Below are the code and all the weights of a small trained network. Each question names an input and a class and asks about switching units off, where a switched-off unit gives its printed mean instead of its output.

import numpy as np


def w(rows, s, z=0):
    codes = np.array(rows[::2]) - 128.0
    scale = np.full(codes.shape[1], s)
    scale[-1] = z or s
    return codes * scale


def f(y):
    return y / 2 * (1 + np.tanh(0.7978845608 * (y + 0.044715 * y**3)))


def log_softmax(a):
    a = a - a.max(-1, keepdims=True)
    return a - np.log(np.exp(a).sum(-1, keepdims=True))


def net(x, mask):
    res = np.array(x, float).reshape(1, 3) / 4 @ E
    y = f(res @ A[0][:, :-1].T + A[0][:, -1])
    res = res + np.where(mask, y, B[0][:, -1]) @ B[0][:, :-1]
    return log_softmax(res[-1] @ U[:, :-1].T + U[:, -1])


A, B = {}, {}
E = w([
[121,114,126,219,139,186,63,167,14],'x0',
[71,221,2,169,112,76,84,168,141],'x1',
[141,72,78,178,183,116,141,66,109],'x2',
],0.0078)
A[0] = w([
[72,182,101,139,106,113,86,173,132,96],'neuron 1',
[139,112,130,145,135,157,117,136,109,162],'neuron 2',
[134,101,113,164,165,112,115,99,118,87],'neuron 3',
[129,129,130,132,133,126,131,133,127,123],'neuron 4',
[119,128,118,140,143,141,123,125,108,111],'neuron 5',
[182,95,148,120,149,143,175,94,125,125],'neuron 6',
[116,151,100,86,108,70,165,116,255,159],'neuron 7',
[155,126,170,29,110,124,159,131,162,253],'neuron 8',
],0.01,0.0033)
B[0] = w([
[68,99,183,104,177,93,94,94,82,216],'neuron 1',
[138,150,111,133,101,125,124,153,151,160],'neuron 2',
[142,142,108,126,104,174,163,162,165,156],'neuron 3',
[131,129,107,111,112,118,121,115,133,127],'neuron 4',
[144,150,119,128,119,130,141,146,141,140],'neuron 5',
[102,85,167,114,164,99,87,112,101,192],'neuron 6',
[196,180,67,144,57,209,207,208,192,255],'neuron 7',
[220,183,49,161,23,254,250,228,219,245],'neuron 8',
],0.0087,0.0077)
U = w([
[60,86,137,129,254,33,82,31,83,2],'0',
[209,146,92,146,13,232,188,218,158,254],'1',
],0.0078,0.00091)

Each question gives the input, the list of numbers given to net, and the class t.
The units are the neurons (one row each of A and B). Each row of codes is followed by its name. A weight is (code - 128) times the scale printed after its matrix; where a second scale follows, it is the last column's (A, B and U).
mask holds one flag per neuron, in row order. A switched-off neuron (its flag False) gives its mean, the last column of its row in B, instead of its output. The means were averaged over made-up inputs and are rounded, as every weight is.
A unit's drop is (log p(t) with every unit on - log p(t) with that unit switched off) / (log p(t) with every unit on - log p(t) with every unit switched off).
The circuit of an input: a set's keep is (log p(t) with only the set's units on - log p(t) with every unit switched off) / (log p(t) with every unit on - log p(t) with every unit switched off). Starting from all 8 units, units are removed one at a time, each time the one whose removal leaves the highest keep (on an exact tie, the one counted first), for as long as the keep stays at least 0.8.
circuit, biggest first: the units of the circuit, biggest drop first
k most important neurons: the k neurons with the biggest drops, biggest first
drop of u: that unit's drop, to one decimal
input [1,-3,3], class 0: circuit, biggest first => [neuron 7; neuron 8]
input [1,2,6], class 0: 2 most important neurons => [neuron 8; neuron 7]
input [2,6,-6], class 0: circuit, biggest first => [neuron 8; neuron 1]
input [5,5,6], class 0: circuit, biggest first => [neuron 8]
input [1,1,0], class 0: circuit, biggest first => [neuron 8; neuron 7]
input [6,-6,4], class 0: 3 most important neurons => [neuron 8; neuron 7; neuron 6]
input [2,5,4], class 0: drop of neuron 8 => 0.4
input [2,8,8], class 0: drop of neuron 8 => 0.3
input [4,5,-5], class 0: drop of neuron 8 => 0.1
input [5,8,8], class 0: drop of neuron 7 => 0.2
